Here is a tiny trained network, its code and every weight. The questions are about switching its units off for an input and a target symbol, where a switched-off unit gives its printed mean instead of its output.

import numpy as np


def w(rows, s, z=0):
    codes = np.array(rows[::2]) - 128.0
    scale = np.full(codes.shape[1], s)
    scale[-1] = z or s
    return codes * scale


def f(y):
    return y / 2 * (1 + np.tanh(0.7978845608 * (y + 0.044715 * y**3)))


def softmax(a):
    e = np.exp(a - a.max(-1, keepdims=True))
    return e / e.sum(-1, keepdims=True)


def log_softmax(a):
    a = a - a.max(-1, keepdims=True)
    return a - np.log(np.exp(a).sum(-1, keepdims=True))


def net(x, mask):
    ids = ['ΘΦΨαβεζηλμξπστω'.index(c) for c in x.split()]
    T = len(ids)
    res = E[ids] + P[:T]
    u = 0
    for l in range(2):
        r = res
        for j in range(2):
            rows = slice(4 * j, 4 * j + 4)
            q, k, v = (r @ M[l][rows].T for M in (Q, K, V))
            z = softmax(np.where(np.tri(T) > 0, q @ k.T / 4**0.5, -1e9)) @ v
            o = O[l][rows]
            res = res + np.where(mask[u + j], z, o[:, -1]) @ o[:, :-1]
        u += 2
        y = f(res @ A[l][:, :-1].T + A[l][:, -1])
        res = res + np.where(mask[u : u + 12], y, B[l][:, -1]) @ B[l][:, :-1]
        u += 12
    return log_softmax(res[-1] @ U[:, :-1].T + U[:, -1])


Q, K, V, O, A, B = {}, {}, {}, {}, {}, {}
E = w([
[184,166,199,102,67,171,93,112,162],'Θ',
[39,180,174,150,118,74,81,64,103],'Φ',
[155,104,39,111,70,119,198,143,158],'Ψ',
[118,79,189,216,170,92,132,161,181],'α',
[90,83,167,128,105,181,116,103,39],'β',
[97,161,146,42,175,128,160,5,81],'ε',
[119,67,157,87,179,101,160,115,106],'ζ',
[136,65,104,170,67,185,127,176,97],'η',
[140,79,86,88,65,150,44,127,103],'λ',
[67,160,117,100,173,45,122,172,97],'μ',
[33,54,44,121,164,54,114,219,90],'ξ',
[165,112,120,129,112,150,68,214,118],'π',
[173,20,119,134,152,161,157,73,77],'σ',
[213,129,147,154,133,172,139,170,123],'τ',
[189,51,103,56,174,65,51,127,138],'ω',
],0.018)
P = w([
[120,105,189,107,53,124,211,181,177],'0',
[145,131,122,155,117,131,162,155,145],'1',
[100,154,83,130,167,221,154,173,197],'2',
[166,108,110,148,103,62,185,237,57],'3',
[162,166,48,221,188,112,117,124,93],'4',
[130,190,1,180,250,230,107,164,153],'5',
[181,143,41,183,174,73,145,214,9],'6',
],0.011)
Q[0] = w([
[91,94,189,167,130,51,139,90,155],'0.h0',
[164,136,123,121,146,141,120,201,84],'0.h0',
[92,149,80,13,173,182,171,144,90],'0.h0',
[109,47,165,147,137,86,65,87,94],'0.h0',
[127,155,88,116,126,81,78,178,101],'0.h1',
[129,128,47,88,149,157,84,120,165],'0.h1',
[101,142,132,169,193,87,145,104,128],'0.h1',
[238,96,66,152,142,128,134,128,74],'0.h1',
],0.011)
K[0] = w([
[186,47,191,71,105,162,102,142,174],'0.h0',
[122,160,73,162,250,90,42,129,84],'0.h0',
[9,203,64,58,175,99,229,138,61],'0.h0',
[130,73,154,154,144,128,83,84,130],'0.h0',
[147,163,109,134,144,108,45,195,91],'0.h1',
[143,187,66,77,109,113,190,117,157],'0.h1',
[91,173,194,169,222,82,132,90,73],'0.h1',
[230,114,2,243,137,118,86,90,76],'0.h1',
],0.0082)
V[0] = w([
[158,115,212,156,161,175,76,101,101],'0.h0',
[106,119,158,127,57,87,89,128,189],'0.h0',
[101,129,144,157,124,107,90,122,110],'0.h0',
[115,155,93,131,135,118,131,126,116],'0.h0',
[141,132,83,166,99,114,123,73,55],'0.h1',
[145,113,135,75,47,118,99,109,93],'0.h1',
[77,114,254,68,154,134,103,174,98],'0.h1',
[109,99,103,128,103,146,110,119,193],'0.h1',
],0.005)
O[0] = w([
[112,153,89,151,118,115,145,36,157,2],'0.h0',
[79,151,92,112,127,145,164,109,142,68],'0.h0',
[138,141,70,100,119,160,111,163,96,118],'0.h0',
[126,195,88,78,127,120,209,205,107,158],'0.h0',
[94,162,57,127,165,141,168,162,100,113],'0.h1',
[141,115,117,103,72,125,118,87,163,85],'0.h1',
[91,105,253,205,176,86,83,110,98,69],'0.h1',
[101,152,107,117,83,144,150,88,100,102],'0.h1',
],0.0062,0.0026)
A[0] = w([
[165,171,174,56,121,145,99,96,1,94],'0.n0',
[190,127,160,81,141,181,110,129,95,107],'0.n1',
[44,140,136,113,202,47,75,67,156,120],'0.n2',
[114,92,113,44,142,191,148,136,154,234],'0.n3',
[88,141,146,147,152,72,155,203,105,117],'0.n4',
[61,220,172,98,171,152,100,88,119,183],'0.n5',
[161,114,178,129,66,51,156,124,72,130],'0.n6',
[80,162,125,226,111,145,106,111,150,197],'0.n7',
[176,173,112,55,36,153,121,126,81,120],'0.n8',
[84,201,75,74,95,75,222,152,95,141],'0.n9',
[133,89,106,114,120,155,160,179,127,2],'0.n10',
[155,142,143,195,92,205,180,119,98,55],'0.n11',
],0.0081,0.0065)
B[0] = w([
[151,109,87,233,119,77,104,139,207,149],'0.n0',
[128,34,71,95,150,112,124,170,126,165],'0.n1',
[150,99,111,112,175,124,140,240,181,179],'0.n2',
[81,135,139,194,147,101,134,175,198,254],'0.n3',
[196,117,110,203,100,135,154,107,123,238],'0.n4',
[131,134,102,212,82,78,179,114,173,164],'0.n5',
[108,102,121,177,116,133,153,175,186,184],'0.n6',
[141,162,153,189,110,191,126,159,93,161],'0.n7',
[125,101,166,215,147,119,120,104,113,165],'0.n8',
[151,104,178,193,132,134,105,162,151,206],'0.n9',
[118,159,124,140,107,120,95,1,128,141],'0.n10',
[108,127,84,34,173,131,227,149,140,142],'0.n11',
],0.0076,0.0061)
Q[1] = w([
[154,162,160,54,86,63,129,53,22],'1.h0',
[81,200,127,51,149,166,134,127,135],'1.h0',
[159,153,143,151,60,93,163,72,99],'1.h0',
[71,198,149,90,177,212,73,72,153],'1.h0',
[76,165,142,152,158,174,106,107,155],'1.h1',
[84,170,125,113,187,221,78,99,167],'1.h1',
[151,20,76,220,150,148,133,252,190],'1.h1',
[83,150,121,63,199,176,112,145,191],'1.h1',
],0.013)
K[1] = w([
[102,99,184,2,69,125,128,118,86],'1.h0',
[92,90,179,138,83,128,199,186,181],'1.h0',
[135,167,154,42,84,165,122,83,104],'1.h0',
[40,103,224,219,48,112,135,108,201],'1.h0',
[41,154,167,195,106,140,148,130,158],'1.h1',
[99,85,164,239,84,134,161,147,183],'1.h1',
[179,159,42,210,220,119,114,138,128],'1.h1',
[116,93,163,202,131,94,142,164,209],'1.h1',
],0.011)
V[1] = w([
[68,162,134,179,62,102,11,108,117],'1.h0',
[255,222,165,81,133,167,143,100,186],'1.h0',
[124,95,199,176,229,98,150,88,131],'1.h0',
[164,95,86,158,58,224,87,155,135],'1.h0',
[146,148,124,36,163,41,43,188,152],'1.h1',
[98,217,109,180,100,60,128,138,133],'1.h1',
[174,188,185,151,115,140,153,208,150],'1.h1',
[128,93,89,133,82,54,165,70,236],'1.h1',
],0.0096)
O[1] = w([
[61,148,99,227,85,117,47,96,154,46],'1.h0',
[176,178,122,100,125,97,108,96,71,25],'1.h0',
[149,123,127,133,227,102,101,124,125,197],'1.h0',
[152,123,123,110,62,189,78,95,110,191],'1.h0',
[135,160,125,125,91,46,113,210,168,175],'1.h1',
[71,186,87,120,136,153,115,190,135,157],'1.h1',
[125,190,152,10,144,144,55,141,94,254],'1.h1',
[169,180,20,141,142,138,138,146,97,169],'1.h1',
],0.012,0.0094)
A[1] = w([
[143,96,30,94,64,150,126,80,136,99],'1.n0',
[82,108,120,183,79,164,124,13,80,163],'1.n1',
[167,39,82,123,150,133,73,116,165,54],'1.n2',
[168,103,224,116,88,170,164,122,99,145],'1.n3',
[122,179,116,146,137,168,91,70,146,150],'1.n4',
[78,100,118,152,146,179,140,133,157,94],'1.n5',
[1,83,160,124,142,82,177,46,125,201],'1.n6',
[171,154,60,173,115,101,165,93,123,3],'1.n7',
[106,120,98,91,212,128,186,151,138,77],'1.n8',
[127,118,121,106,81,62,138,186,126,99],'1.n9',
[136,121,142,146,84,141,249,119,76,207],'1.n10',
[112,115,182,90,99,133,87,138,173,40],'1.n11',
],0.0092,0.0048)
B[1] = w([
[107,157,206,90,119,148,204,147,144,158],'1.n0',
[110,126,189,115,172,11,146,100,179,158],'1.n1',
[129,135,129,176,109,173,163,117,138,195],'1.n2',
[77,120,46,117,111,133,160,91,91,193],'1.n3',
[181,150,162,149,115,148,132,122,130,173],'1.n4',
[111,112,102,152,164,95,135,125,145,176],'1.n5',
[151,132,108,157,124,53,80,164,64,135],'1.n6',
[121,121,157,99,138,159,100,152,132,155],'1.n7',
[134,140,172,171,69,108,120,118,107,248],'1.n8',
[117,132,92,88,126,183,89,61,169,244],'1.n9',
[116,137,124,121,125,121,106,62,190,166],'1.n10',
[152,99,67,192,119,112,138,171,83,160],'1.n11',
],0.011,0.018)
U = w([
[177,183,174,145,78,106,80,55,117,104],'Θ',
[45,213,61,156,142,155,54,38,157,4],'Φ',
[148,156,150,129,117,200,180,148,150,53],'Ψ',
[161,57,175,131,217,201,33,70,116,140],'α',
[103,96,107,134,190,79,82,82,112,136],'β',
[191,191,44,204,170,83,161,128,82,121],'ε',
[222,42,192,138,144,92,161,178,89,171],'ζ',
[45,139,109,95,153,143,131,85,159,101],'η',
[116,124,187,161,88,119,120,119,154,109],'λ',
[62,108,183,18,181,95,78,206,123,237],'μ',
[86,37,110,149,189,172,155,191,154,63],'ξ',
[111,120,141,186,2,128,55,101,71,215],'π',
[184,110,99,203,129,150,166,66,118,59],'σ',
[140,128,63,66,181,94,138,93,72,189],'τ',
[197,120,79,107,148,118,78,89,228,169],'ω',
],0.004,0.0037)

Each question gives the input, a string of symbols that net reads in full, and the target symbol t.
The units are the heads (4 rows each of Q, K, V and O) and the neurons (one row each of A and B). Each row of codes is followed by its name. A weight is (code - 128) times the scale printed after its matrix; where a second scale follows, it is the last column's (O, A, B and U).
mask holds one flag per unit, layer by layer, with each layer's heads first. A switched-off unit (its flag False) gives its mean, the last column of its rows in O or B, instead of its output. The means were averaged over made-up inputs and are rounded, as every weight is.
A unit's drop is (log p(t) with every unit on - log p(t) with that unit switched off) / (log p(t) with every unit on - log p(t) with every unit switched off).
The circuit of an input: a set's keep is (log p(t) with only the set's units on - log p(t) with every unit switched off) / (log p(t) with every unit on - log p(t) with every unit switched off). Starting from the 12 units with the biggest drops (on a tie, the unit counted first), units are removed one at a time, each time the one whose removal leaves the highest keep (on an exact tie, the one counted first), for as long as the keep stays at least 0.8.
units of the circuit, in order: the units of the circuit, biggest drop first
unit that matters most: the unit with the biggest drop
k most important neurons: the k neurons with the biggest drops, biggest first
top k neurons in layer l: the k neurons of layer l with the biggest drops, biggest first
heads that matter: for each layer, one digit per head in row order, 1 if its drop is at least 0.15 and else 0, layers parted by /
input ξ σ α τ Ψ π, target Ψ: units of the circuit, in order => [0.h1 1.n0 1.h0]
input π λ τ ω α, target α: units of the circuit, in order => [1.h1 0.n7 1.h0]
input ξ Φ Θ τ ζ π Φ, target π: heads that matter => 00 / 11
input ζ β ω ω π, target π: most important neuron => [1.n11]
input μ α ζ ε, target ζ: heads that matter => 00 / 10
input ε ε ω ω ε π, target ε: heads that matter => 00 / 11
input π Θ ω ω σ, target σ: units of the circuit, in order => [1.h1 1.n2]
input Ψ τ α, target α: units of the circuit, in order => [1.h1 1.h0 0.n7]
input σ π ω π μ, target μ: units of the circuit, in order => [1.h1 0.n2]
input π π π μ, target π: units of the circuit, in order => [0.n9 1.h0]
input β ζ τ α, target τ: units of the circuit, in order => [1.n3 1.h0 1.h1]
input π α ζ Θ, target ζ: units of the circuit, in order => [1.h0 1.h1]
input α β α β τ, target τ: heads that matter => 00 / 10
input π ω η ω, target ω: heads that matter => 00 / 01
input α μ π ε, target π: unit that matters most => 1.h0
input ω ω ξ μ τ ω β, target ω: 3 most important neurons => [1.n9 0.n0 0.n1]
input ω α ω ξ ε π, target ε: top 2 neurons in layer 1 => [1.n9 1.n8]
input ω ζ μ μ π α α, target π: heads that matter => 00 / 11
input α ζ ω, target α: top 2 neurons in layer 0 => [0.n4 0.n7]
input Ψ Θ λ, target Ψ: 2 most important neurons => [1.n0 0.n9]
input α ω ω β ξ α α, target ξ: units of the circuit, in order => [1.h0]
input π Φ Ψ π π σ, target Ψ: 3 most important neurons => [0.n9 0.n8 0.n3]
input α ε τ Ψ, target τ: top 2 neurons in layer 1 => [1.n3 1.n8]
input η ω μ π ξ λ, target ξ: heads that matter => 00 / 10
input ε ω ζ, target ε: top 2 neurons in layer 1 => [1.n8 1.n9]
input ω ε π ξ, target π: top 3 neurons in layer 0 => [0.n9 0.n6 0.n5]
input Ψ π ξ τ π ε, target ε: top 2 neurons in layer 0 => [0.n5 0.n0]
input ω μ τ μ, target τ: most important neuron => [1.n3]
input Ψ π Θ ω Φ π, target Φ: 2 most important neurons => [0.n5 0.n7]
input ξ π μ ε Φ Ψ, target Ψ: 2 most important neurons => [0.n3 0.n9]
